Here is a tiny trained network, its code and every weight. The questions are about switching its units off for an input and a class, where a switched-off unit gives its printed mean instead of its output.

import numpy as np


def w(rows, s, z=0):
    codes = np.array(rows[::2]) - 128.0
    scale = np.full(codes.shape[1], s)
    scale[-1] = z or s
    return codes * scale


def f(y):
    return y / 2 * (1 + np.tanh(0.7978845608 * (y + 0.044715 * y**3)))


def log_softmax(a):
    a = a - a.max(-1, keepdims=True)
    return a - np.log(np.exp(a).sum(-1, keepdims=True))


def net(x, mask):
    res = np.array(x, float).reshape(1, 3) / 4 @ E
    y = f(res @ A[0][:, :-1].T + A[0][:, -1])
    res = res + np.where(mask, y, B[0][:, -1]) @ B[0][:, :-1]
    return log_softmax(res[-1] @ U[:, :-1].T + U[:, -1])


A, B = {}, {}
E = w([
[35,160,27,185],'x0',
[148,23,101,183],'x1',
[12,131,209,162],'x2',
],0.012)
A[0] = w([
[96,248,198,130,184],'n0',
[184,183,252,127,195],'n1',
[56,235,182,71,128],'n2',
[45,121,232,237,228],'n3',
[113,91,43,209,151],'n4',
[44,2,90,141,219],'n5',
[65,250,81,167,253],'n6',
[182,188,145,63,160],'n7',
[43,205,76,221,166],'n8',
[104,38,198,164,215],'n9',
[178,141,150,60,173],'n10',
[238,129,18,203,185],'n11',
[137,141,5,151,164],'n12',
],0.0088,0.0051)
B[0] = w([
[73,192,87,21,219],'n0',
[106,225,125,151,212],'n1',
[66,136,75,72,221],'n2',
[106,152,200,75,251],'n3',
[120,112,125,153,204],'n4',
[142,96,189,168,226],'n5',
[2,84,129,119,248],'n6',
[136,161,41,176,193],'n7',
[55,113,115,103,242],'n8',
[158,161,246,137,204],'n9',
[187,206,35,212,190],'n10',
[171,42,125,134,240],'n11',
[114,64,105,160,205],'n12',
],0.0089,0.012)
U = w([
[143,166,200,106,63],'0',
[147,181,112,178,143],'1',
[217,69,120,118,182],'2',
[115,103,153,120,2],'3',
[150,120,251,168,149],'4',
[109,74,114,166,109],'5',
[78,145,136,93,188],'6',
],0.014,0.0043)

Each question gives the input, the list of numbers given to net, and the class t.
The units are the neurons (one row each of A and B). Each row of codes is followed by its name. A weight is (code - 128) times the scale printed after its matrix; where a second scale follows, it is the last column's (A, B and U).
mask holds one flag per neuron, in row order. A switched-off neuron (its flag False) gives its mean, the last column of its row in B, instead of its output. The means were averaged over made-up inputs and are rounded, as every weight is.
A unit's drop is (log p(t) with every unit on - log p(t) with that unit switched off) / (log p(t) with every unit on - log p(t) with every unit switched off).
The circuit of an input: a set's keep is (log p(t) with only the set's units on - log p(t) with every unit switched off) / (log p(t) with every unit on - log p(t) with every unit switched off). Starting from the 12 units with the biggest drops (on a tie, the unit counted first), units are removed one at a time, each time the one whose removal leaves the highest keep (on an exact tie, the one counted first), for as long as the keep stays at least 0.8.
units of the circuit, in order: the units of the circuit, biggest drop first
k most important neurons: the k neurons with the biggest drops, biggest first
drop of u: that unit's drop, to one decimal
input [-5,-4,-8], class 1: units of the circuit, in order	n10
input [2,7,-3], class 2: units of the circuit, in order	n6; n11
input [6,5,8], class 4: units of the circuit, in order	n5; n9
input [-6,-2,7], class 0: 4 most important neurons	n9; n6; n8; n3
input [-2,-7,-3], class 1: units of the circuit, in order	n10; n7
input [-3,0,1], class 0: units of the circuit, in order	n12; n6
input [-4,0,3], class 0: 2 most important neurons	n5; n11
input [-1,-5,-8], class 1: 3 most important neurons	n10; n7; n5
input [3,1,0], class 5: units of the circuit, in order	n0; n1
input [-8,-2,4], class 0: 2 most important neurons	n9; n6
input [-2,0,8], class 0: 2 most important neurons	n9; n3
input [3,5,-5], class 2: 2 most important neurons	n6; n11
input [-4,-2,3], class 0: 2 most important neurons	n6; n8
input [-7,8,-1], class 4: units of the circuit, in order	n9
input [-8,2,-1], class 1: 2 most important neurons	n10; n1
input [7,-2,-3], class 5: drop of n12	0.1
input [3,-2,-6], class 2: drop of n11	0.2
input [-3,6,-1], class 4: drop of n3	-0.1
